Below is a small trained network, with its code and all its weights. Each question gives an input and a target symbol and asks what happens when units are switched off, that is, made to give their printed mean instead of their output.

import numpy as np


def w(rows, s, z=0):
    codes = np.array(rows[::2]) - 128.0
    scale = np.full(codes.shape[1], s)
    scale[-1] = z or s
    return codes * scale


def f(y):
    return np.maximum(y, 0)


def softmax(a):
    e = np.exp(a - a.max(-1, keepdims=True))
    return e / e.sum(-1, keepdims=True)


def log_softmax(a):
    a = a - a.max(-1, keepdims=True)
    return a - np.log(np.exp(a).sum(-1, keepdims=True))


def net(x, mask):
    ids = ['ΘΛΞΣΩαβγδεζμπτψ'.index(c) for c in x.split()]
    T = len(ids)
    res = E[ids] + P[:T]
    r = res
    for j in range(3):
        rows = slice(2 * j, 2 * j + 2)
        q, k, v = (r @ M[0][rows].T for M in (Q, K, V))
        z = softmax(np.where(np.tri(T) > 0, q @ k.T / 2**0.5, -1e9)) @ v
        o = O[0][rows]
        res = res + np.where(mask[j], z, o[:, -1]) @ o[:, :-1]
    y = f(res @ A[0][:, :-1].T + A[0][:, -1])
    res = res + np.where(mask[3:19], y, B[0][:, -1]) @ B[0][:, :-1]
    return log_softmax(res[-1] @ U[:, :-1].T + U[:, -1])


Q, K, V, O, A, B = {}, {}, {}, {}, {}, {}
E = w([
[104,100,131],'Θ',
[107,85,145],'Λ',
[98,115,128],'Ξ',
[233,238,206],'Σ',
[111,74,145],'Ω',
[80,127,125],'α',
[72,125,135],'β',
[71,129,133],'γ',
[89,121,127],'δ',
[78,123,129],'ε',
[64,134,136],'ζ',
[96,112,131],'μ',
[130,52,152],'π',
[154,100,103],'τ',
[253,89,3],'ψ',
],0.015)
P = w([
[131,96,46],'0',
[142,130,73],'1',
[139,95,131],'2',
[141,93,161],'3',
[135,111,176],'4',
[130,110,204],'5',
[128,124,217],'6',
[122,134,237],'7',
[129,138,247],'8',
],0.012)
Q[0] = w([
[180,104,101],'head 0',
[128,223,206],'head 0',
[127,120,111],'head 1',
[152,247,78],'head 1',
[13,40,105],'head 2',
[136,100,62],'head 2',
],0.012)
K[0] = w([
[165,195,112],'head 0',
[71,106,56],'head 0',
[93,80,11],'head 1',
[93,10,90],'head 1',
[242,106,150],'head 2',
[210,104,188],'head 2',
],0.011)
V[0] = w([
[200,190,54],'head 0',
[157,238,249],'head 0',
[244,75,2],'head 1',
[64,22,111],'head 1',
[42,113,5],'head 2',
[10,84,175],'head 2',
],0.0089)
O[0] = w([
[122,127,144,190],'head 0',
[198,214,130,6],'head 0',
[151,120,212,254],'head 1',
[58,1,134,135],'head 1',
[75,86,144,184],'head 2',
[155,96,154,62],'head 2',
],0.0099,0.0091)
A[0] = w([
[62,132,117,54],'neuron 0',
[128,114,219,76],'neuron 1',
[62,24,88,234],'neuron 2',
[181,146,90,183],'neuron 3',
[155,146,118,172],'neuron 4',
[220,130,193,173],'neuron 5',
[101,64,186,248],'neuron 6',
[66,227,95,112],'neuron 7',
[186,84,5,130],'neuron 8',
[141,169,186,172],'neuron 9',
[224,97,168,217],'neuron 10',
[44,62,157,3],'neuron 11',
[96,168,142,100],'neuron 12',
[102,101,132,119],'neuron 13',
[70,160,40,173],'neuron 14',
[171,134,184,91],'neuron 15',
],0.012,0.0054)
B[0] = w([
[204,108,122,147],'neuron 0',
[144,137,103,175],'neuron 1',
[108,215,177,255],'neuron 2',
[118,163,141,143],'neuron 3',
[98,136,154,139],'neuron 4',
[109,100,99,169],'neuron 5',
[123,197,31,245],'neuron 6',
[162,116,151,141],'neuron 7',
[97,185,254,135],'neuron 8',
[99,57,180,151],'neuron 9',
[80,137,87,176],'neuron 10',
[152,86,168,221],'neuron 11',
[109,62,108,134],'neuron 12',
[155,158,158,165],'neuron 13',
[177,135,71,135],'neuron 14',
[153,77,105,148],'neuron 15',
],0.0085,0.026)
U = w([
[90,190,204,180],'Θ',
[81,155,81,247],'Λ',
[253,199,33,250],'Ξ',
[130,137,50,115],'Σ',
[120,115,156,66],'Ω',
[124,123,153,34],'α',
[122,80,181,164],'β',
[147,131,148,68],'γ',
[126,126,153,48],'δ',
[117,49,192,216],'ε',
[129,107,157,111],'ζ',
[135,124,158,29],'μ',
[134,116,156,81],'π',
[86,105,163,2],'τ',
[152,152,135,32],'ψ',
],0.011,0.0069)

Each question gives the input, a string of symbols that net reads in full, and the target symbol t.
The units are the heads (2 rows each of Q, K, V and O) and the neurons (one row each of A and B). Each row of codes is followed by its name. A weight is (code - 128) times the scale printed after its matrix; where a second scale follows, it is the last column's (O, A, B and U).
mask holds one flag per unit, heads first, then neurons. A switched-off unit (its flag False) gives its mean, the last column of its rows in O or B, instead of its output. The means were averaged over made-up inputs and are rounded, as every weight is.
A unit's drop is (log p(t) with every unit on - log p(t) with that unit switched off) / (log p(t) with every unit on - log p(t) with every unit switched off).
The circuit of an input: a set's keep is (log p(t) with only the set's units on - log p(t) with every unit switched off) / (log p(t) with every unit on - log p(t) with every unit switched off). Starting from the 12 units with the biggest drops (on a tie, the unit counted first), units are removed one at a time, each time the one whose removal leaves the highest keep (on an exact tie, the one counted first), for as long as the keep stays at least 0.8.
circuit, biggest first: the units of the circuit, biggest drop first
most important unit: the unit with the biggest drop
top k neurons: the k neurons with the biggest drops, biggest first
heads that matter: for each layer, one digit per head in row order, 1 if its drop is at least 0.15 and else 0, layers parted by /
drop of u: that unit's drop, to one decimal
input ψ Σ ζ δ γ ψ ψ Ξ, target ε: top 3 neurons -> neuron 6; neuron 2; neuron 9
input ζ ψ α Ξ β γ Σ τ, target Ξ: circuit, biggest first -> head 1
input γ ζ ψ Σ δ, target Ξ: heads that matter -> 011
input Θ τ Θ Σ, target Λ: heads that matter -> 000
input Σ γ π ψ ψ Λ, target ε: top 3 neurons -> neuron 6; neuron 2; neuron 9
input ψ δ Σ ψ ψ ζ ψ ψ, target ε: circuit, biggest first -> neuron 6; neuron 9; neuron 2; head 1
input Ξ ψ Σ α, target Ξ: heads that matter -> 011
input ψ ψ ψ τ ψ ψ τ α ψ, target Σ: top 4 neurons -> neuron 10; neuron 2; neuron 5; neuron 11
input Ξ Σ ψ ψ π ζ ψ μ, target ε: top 4 neurons -> neuron 6; neuron 2; neuron 9; neuron 12
input ψ ψ Σ, target ε: circuit, biggest first -> head 1; neuron 2
input α ψ γ ψ, target Λ: heads that matter -> 010
input γ ζ δ τ α μ ψ Σ Λ, target Ξ: top 3 neurons -> neuron 2; neuron 11; neuron 14
input β ζ τ, target Θ: top 2 neurons -> neuron 2; neuron 8
input Ξ ζ π α ψ, target Θ: most important unit -> neuron 8
input Λ ψ Ω μ γ ψ τ τ, target Λ: heads that matter -> 001
input ψ τ Σ Λ, target Ξ: heads that matter -> 011
input ζ Θ τ, target Θ: heads that matter -> 010
input β ζ ψ, target Θ: heads that matter -> 000
input τ μ ε Ξ μ Σ π, target Ξ: heads that matter -> 110
input Σ Θ ψ Σ τ, target Ξ: heads that matter -> 111
input ψ μ ψ Σ, target ε: top 3 neurons -> neuron 9; neuron 2; neuron 15
input Ξ Ω π ε Λ ζ Σ μ, target Ξ: drop of head 1 -> 0.4
input Ξ ψ Σ ζ, target Ξ: drop of head 1 -> 0.5
input β ψ Σ ε, target Ξ: drop of neuron 14 -> 0.3
input ζ τ π π Ω Λ Σ δ, target Ξ: drop of head 1 -> 0.5
